Below are the code and all the weights of a small trained network. Each question names an input and a class and asks about switching units off, where a switched-off unit gives its printed mean instead of its output.

import numpy as np


def w(rows, s, z=0):
    codes = np.array(rows[::2]) - 128.0
    scale = np.full(codes.shape[1], s)
    scale[-1] = z or s
    return codes * scale


def norm(h):
    return h / np.sqrt((h * h).mean(-1, keepdims=True) + 1e-5)


def f(y):
    return y / 2 * (1 + np.tanh(0.7978845608 * (y + 0.044715 * y**3)))


def log_softmax(a):
    a = a - a.max(-1, keepdims=True)
    return a - np.log(np.exp(a).sum(-1, keepdims=True))


def net(x, mask):
    res = np.array(x, float).reshape(1, 6) / 4 @ E
    u = 0
    for l in range(3):
        y = f(norm(res) @ A[l][:, :-1].T + A[l][:, -1])
        res = res + np.where(mask[u : u + 4], y, B[l][:, -1]) @ B[l][:, :-1]
        u += 4
    return log_softmax(norm(res)[-1] @ U[:, :-1].T + U[:, -1])


A, B = {}, {}
E = w([
[189,82,94,178,163,94,132,157],'x0',
[96,81,145,167,105,227,80,112],'x1',
[173,84,254,132,123,85,89,200],'x2',
[45,149,124,80,105,101,144,138],'x3',
[16,100,117,137,161,184,110,166],'x4',
[174,98,129,103,178,166,154,183],'x5',
],0.0097)
A[0] = w([
[254,208,43,120,121,87,96,84,161],'L0N0',
[172,83,209,140,130,131,186,85,254],'L0N1',
[96,156,127,43,121,17,79,162,144],'L0N2',
[100,169,134,78,186,98,153,132,126],'L0N3',
],0.0083,0.0037)
B[0] = w([
[162,155,111,32,89,121,128,92,254],'L0N0',
[11,149,26,113,163,57,48,100,211],'L0N1',
[54,148,231,126,39,145,215,127,199],'L0N2',
[163,81,154,162,161,124,254,95,159],'L0N3',
],0.0079,0.006)
A[1] = w([
[70,122,2,230,45,170,99,120,132],'L1N0',
[55,73,203,138,147,207,104,135,2],'L1N1',
[41,166,62,224,52,166,96,98,14],'L1N2',
[47,181,52,50,225,93,186,220,135],'L1N3',
],0.0056,0.0034)
B[1] = w([
[166,154,155,179,194,136,102,27,252],'L1N0',
[74,201,136,23,117,138,103,219,192],'L1N1',
[36,115,213,165,228,128,151,130,195],'L1N2',
[216,87,169,177,74,190,246,255,228],'L1N3',
],0.0088,0.0036)
A[2] = w([
[76,183,56,134,177,125,179,182,5],'L2N0',
[197,107,21,89,109,148,153,126,202],'L2N1',
[144,59,184,183,177,89,2,216,72],'L2N2',
[130,102,39,114,93,193,184,210,28],'L2N3',
],0.0065,0.003)
B[2] = w([
[199,162,215,103,113,70,153,94,130],'L2N0',
[228,203,124,185,147,174,119,187,245],'L2N1',
[114,12,125,69,137,99,113,155,252],'L2N2',
[147,104,141,96,105,158,138,239,171],'L2N3',
],0.011,0.0031)
U = w([
[215,225,42,59,46,12,89,12,123],'0',
[54,161,109,178,211,212,166,2,150],'1',
[194,184,100,75,174,201,204,130,234],'2',
[205,96,53,177,217,220,58,117,3],'3',
[40,163,224,54,80,92,236,81,116],'4',
[51,103,183,55,178,203,89,88,247],'5',
[108,100,167,84,135,176,223,206,85],'6',
[138,25,140,55,168,68,75,164,108],'7',
],0.0084,0.0041)

Each question gives the input, the list of numbers given to net, and the class t.
The units are the neurons (one row each of A and B). Each row of codes is followed by its name. A weight is (code - 128) times the scale printed after its matrix; where a second scale follows, it is the last column's (A, B and U).
mask holds one flag per neuron, layer by layer. A switched-off neuron (its flag False) gives its mean, the last column of its row in B, instead of its output. The means were averaged over made-up inputs and are rounded, as every weight is.
A unit's drop is (log p(t) with every unit on - log p(t) with that unit switched off) / (log p(t) with every unit on - log p(t) with every unit switched off).
The circuit of an input: a set's keep is (log p(t) with only the set's units on - log p(t) with every unit switched off) / (log p(t) with every unit on - log p(t) with every unit switched off). Starting from all 12 units, units are removed one at a time, each time the one whose removal leaves the highest keep (on an exact tie, the one counted first), for as long as the keep stays at least 0.8.
circuit, biggest first: the units of the circuit, biggest drop first
unit that matters most: the unit with the biggest drop
k most important neurons: the k neurons with the biggest drops, biggest first
drop of u: that unit's drop, to one decimal
input [2,0,1,-5,6,1], class 7: unit that matters most	L2N2
input [-5,0,8,-1,-5,7], class 7: circuit, biggest first	(L0N1 L2N2)
input [4,3,3,1,-6,2], class 0: circuit, biggest first	(L0N0 L0N1)
input [0,5,3,-8,7,4], class 7: circuit, biggest first	(L2N2 L0N2)
input [-3,8,7,-8,-4,0], class 7: circuit, biggest first	(L2N2 L0N1)
input [2,-5,-7,4,1,-1], class 2: 2 most important neurons	(L2N1 L1N3)
input [-4,3,-5,5,4,3], class 6: 4 most important neurons	(L1N3 L2N3 L0N1 L0N2)
input [4,5,3,-2,6,3], class 7: 2 most important neurons	(L2N2 L0N2)
input [-3,3,3,-6,-1,6], class 7: drop of L1N2	0.0
input [-7,4,1,-6,-6,2], class 0: drop of L0N0	0.1
input [-2,2,6,-4,-8,-1], class 0: drop of L0N0	0.2
